Below are the code and all the weights of a small trained network. Each question names an input and a target symbol and asks about switching units off, where a switched-off unit gives its printed mean instead of its output.

import numpy as np


def w(rows, s, z=0):
    codes = np.array(rows[::2]) - 128.0
    scale = np.full(codes.shape[1], s)
    scale[-1] = z or s
    return codes * scale


def f(y):
    return np.maximum(y, 0)


def softmax(a):
    e = np.exp(a - a.max(-1, keepdims=True))
    return e / e.sum(-1, keepdims=True)


def log_softmax(a):
    a = a - a.max(-1, keepdims=True)
    return a - np.log(np.exp(a).sum(-1, keepdims=True))


def net(x, mask):
    ids = ['γεζξπτφ'.index(c) for c in x.split()]
    T = len(ids)
    res = E[ids] + P[:T]
    r = res
    for j in range(3):
        rows = slice(2 * j, 2 * j + 2)
        q, k, v = (r @ M[0][rows].T for M in (Q, K, V))
        z = softmax(np.where(np.tri(T) > 0, q @ k.T / 2**0.5, -1e9)) @ v
        o = O[0][rows]
        res = res + np.where(mask[j], z, o[:, -1]) @ o[:, :-1]
    y = f(res @ A[0][:, :-1].T + A[0][:, -1])
    res = res + np.where(mask[3:19], y, B[0][:, -1]) @ B[0][:, :-1]
    return log_softmax(res[-1] @ U[:, :-1].T + U[:, -1])


Q, K, V, O, A, B = {}, {}, {}, {}, {}, {}
E = w([
[149,202,68,3,126,58,96,70],'γ',
[71,201,122,151,135,95,89,146],'ε',
[29,30,143,102,185,171,193,133],'ζ',
[149,179,81,165,128,118,164,110],'ξ',
[13,89,93,101,171,92,93,161],'π',
[184,55,174,123,97,103,76,183],'τ',
[179,58,222,152,65,176,73,119],'φ',
],0.016)
P = w([
[82,148,27,148,9,177,104,150],'0',
[126,108,164,167,106,73,108,111],'1',
[125,92,156,200,57,46,148,84],'2',
[153,102,136,114,159,144,125,108],'3',
[116,151,95,95,93,179,67,173],'4',
[132,147,125,185,152,87,178,116],'5',
[116,88,174,186,95,14,171,53],'6',
[168,116,179,95,207,108,117,120],'7',
[170,161,101,82,152,190,43,165],'8',
[119,152,94,162,126,101,177,140],'9',
[109,123,179,193,99,50,171,87],'10',
],0.012)
Q[0] = w([
[165,68,196,120,66,116,62,108],'H0',
[190,78,171,169,120,82,120,171],'H0',
[83,122,142,180,121,1,199,51],'H1',
[195,29,237,152,48,51,82,105],'H1',
[107,209,3,91,206,222,150,202],'H2',
[198,98,170,97,107,226,31,176],'H2',
],0.0095)
K[0] = w([
[94,123,62,135,41,132,108,165],'H0',
[123,119,54,97,31,239,138,145],'H0',
[185,159,123,76,235,231,87,195],'H1',
[96,140,28,106,31,241,92,189],'H1',
[136,98,198,160,177,14,156,60],'H2',
[81,112,105,141,1,81,175,121],'H2',
],0.0092)
V[0] = w([
[149,148,135,57,80,188,62,154],'H0',
[178,144,137,98,138,81,74,210],'H0',
[215,188,107,225,125,97,183,161],'H1',
[82,254,130,109,131,80,110,26],'H1',
[168,70,30,57,163,13,195,132],'H2',
[215,129,162,73,159,208,223,32],'H2',
],0.0089)
O[0] = w([
[196,59,139,131,136,189,89,85,137],'H0',
[131,109,78,165,193,181,178,68,121],'H0',
[131,145,149,213,162,2,106,103,145],'H1',
[180,88,124,173,121,119,240,150,165],'H1',
[86,117,174,158,55,141,155,60,134],'H2',
[157,48,123,99,102,97,106,97,1],'H2',
],0.012,0.0074)
A[0] = w([
[138,107,206,114,190,174,172,212,125],'N0',
[165,20,206,141,163,186,111,93,178],'N1',
[24,103,131,223,144,130,142,167,135],'N2',
[63,158,105,161,146,80,95,72,105],'N3',
[88,143,73,109,170,82,254,129,105],'N4',
[129,165,174,179,186,80,170,188,210],'N5',
[51,161,91,139,89,108,115,71,151],'N6',
[31,181,87,159,178,144,200,112,81],'N7',
[197,30,171,92,60,118,98,176,73],'N8',
[190,204,143,151,104,184,98,197,149],'N9',
[137,122,68,126,112,158,129,112,254],'N10',
[76,60,142,149,133,179,101,221,99],'N11',
[148,172,155,104,148,116,80,163,182],'N12',
[40,146,70,69,116,131,147,125,111],'N13',
[195,107,168,156,108,50,82,157,113],'N14',
[123,189,54,80,213,142,130,86,249],'N15',
],0.0077,0.0047)
B[0] = w([
[170,31,148,158,135,41,146,66,169],'N0',
[111,174,93,177,206,84,13,201,175],'N1',
[220,74,115,57,155,69,142,77,202],'N2',
[192,126,132,155,194,119,171,16,181],'N3',
[157,68,33,32,99,145,91,226,212],'N4',
[123,67,122,92,72,91,55,142,248],'N5',
[122,125,221,144,136,55,172,12,182],'N6',
[209,233,147,32,151,246,134,138,210],'N7',
[163,232,187,76,246,196,175,117,163],'N8',
[132,87,109,69,73,69,111,13,194],'N9',
[20,85,146,195,126,90,73,158,168],'N10',
[239,172,73,121,142,35,188,49,161],'N11',
[106,24,146,174,109,184,183,89,181],'N12',
[87,119,240,148,151,81,60,167,172],'N13',
[92,113,253,64,89,187,125,209,187],'N14',
[51,117,126,162,186,181,148,195,206],'N15',
],0.0052,0.014)
U = w([
[183,127,94,129,126,3,95,58,116],'γ',
[151,63,136,115,54,221,174,62,167],'ε',
[134,173,202,182,208,163,188,72,156],'ζ',
[58,95,223,133,40,161,91,188,173],'ξ',
[50,95,61,222,144,114,32,216,241],'π',
[197,230,207,43,94,225,153,147,4],'τ',
[223,188,81,59,141,156,66,214,33],'φ',
],0.0049,0.0029)

Each question gives the input, a string of symbols that net reads in full, and the target symbol t.
The units are the heads (2 rows each of Q, K, V and O) and the neurons (one row each of A and B). Each row of codes is followed by its name. A weight is (code - 128) times the scale printed after its matrix; where a second scale follows, it is the last column's (O, A, B and U).
mask holds one flag per unit, heads first, then neurons. A switched-off unit (its flag False) gives its mean, the last column of its rows in O or B, instead of its output. The means were averaged over made-up inputs and are rounded, as every weight is.
A unit's drop is (log p(t) with every unit on - log p(t) with that unit switched off) / (log p(t) with every unit on - log p(t) with every unit switched off).
The circuit of an input: a set's keep is (log p(t) with only the set's units on - log p(t) with every unit switched off) / (log p(t) with every unit on - log p(t) with every unit switched off). Starting from the 12 units with the biggest drops (on a tie, the unit counted first), units are removed one at a time, each time the one whose removal leaves the highest keep (on an exact tie, the one counted first), for as long as the keep stays at least 0.8.
units of the circuit, in order: the units of the circuit, biggest drop first
top k neurons: the k neurons with the biggest drops, biggest first
which heads matter: for each layer, one digit per head in row order, 1 if its drop is at least 0.15 and else 0, layers parted by /
input φ γ τ ζ ε ξ ε φ, target φ: units of the circuit, in order -> (H2)
input ε ε ε φ ξ ξ γ ξ ε, target ε: units of the circuit, in order -> (H1; H2)
input π ε ξ ξ γ, target γ: top 2 neurons -> (N3; N6)
input τ ξ ξ ε, target γ: units of the circuit, in order -> (H1; N2)
input ξ γ τ τ ξ γ, target ζ: units of the circuit, in order -> (N5; H0; N15)
input ξ ξ ζ, target γ: units of the circuit, in order -> (N2; H1)
input π φ ξ, target τ: units of the circuit, in order -> (H2; H1)
input τ ζ φ, target π: units of the circuit, in order -> (H0; N1)
input ξ τ ξ γ τ γ, target ε: which heads matter -> 011
input π ξ ξ ζ ζ, target γ: units of the circuit, in order -> (H1; N2)
input ζ ξ γ ξ ε π τ, target τ: units of the circuit, in order -> (H1; N8)
input ζ τ π τ ε ζ π, target φ: which heads matter -> 001
input ζ ε ξ γ τ ξ, target ε: units of the circuit, in order -> (H2; H1)
input ε ξ τ ε ξ γ ε γ φ τ γ, target π: which heads matter -> 001
input ξ ε γ ζ ξ ξ γ γ ξ, target ε: units of the circuit, in order -> (H2)
input γ ε τ ζ ξ φ ξ ξ ξ γ φ, target ζ: which heads matter -> 110
input ξ τ ξ τ π ξ ξ ξ π ε, target γ: which heads matter -> 011
input π τ γ φ φ ξ, target π: which heads matter -> 001
input ε ξ ε, target φ: which heads matter -> 011
input τ π τ, target π: which heads matter -> 110
input ε φ τ ε ξ φ γ φ γ ε, target π: which heads matter -> 001
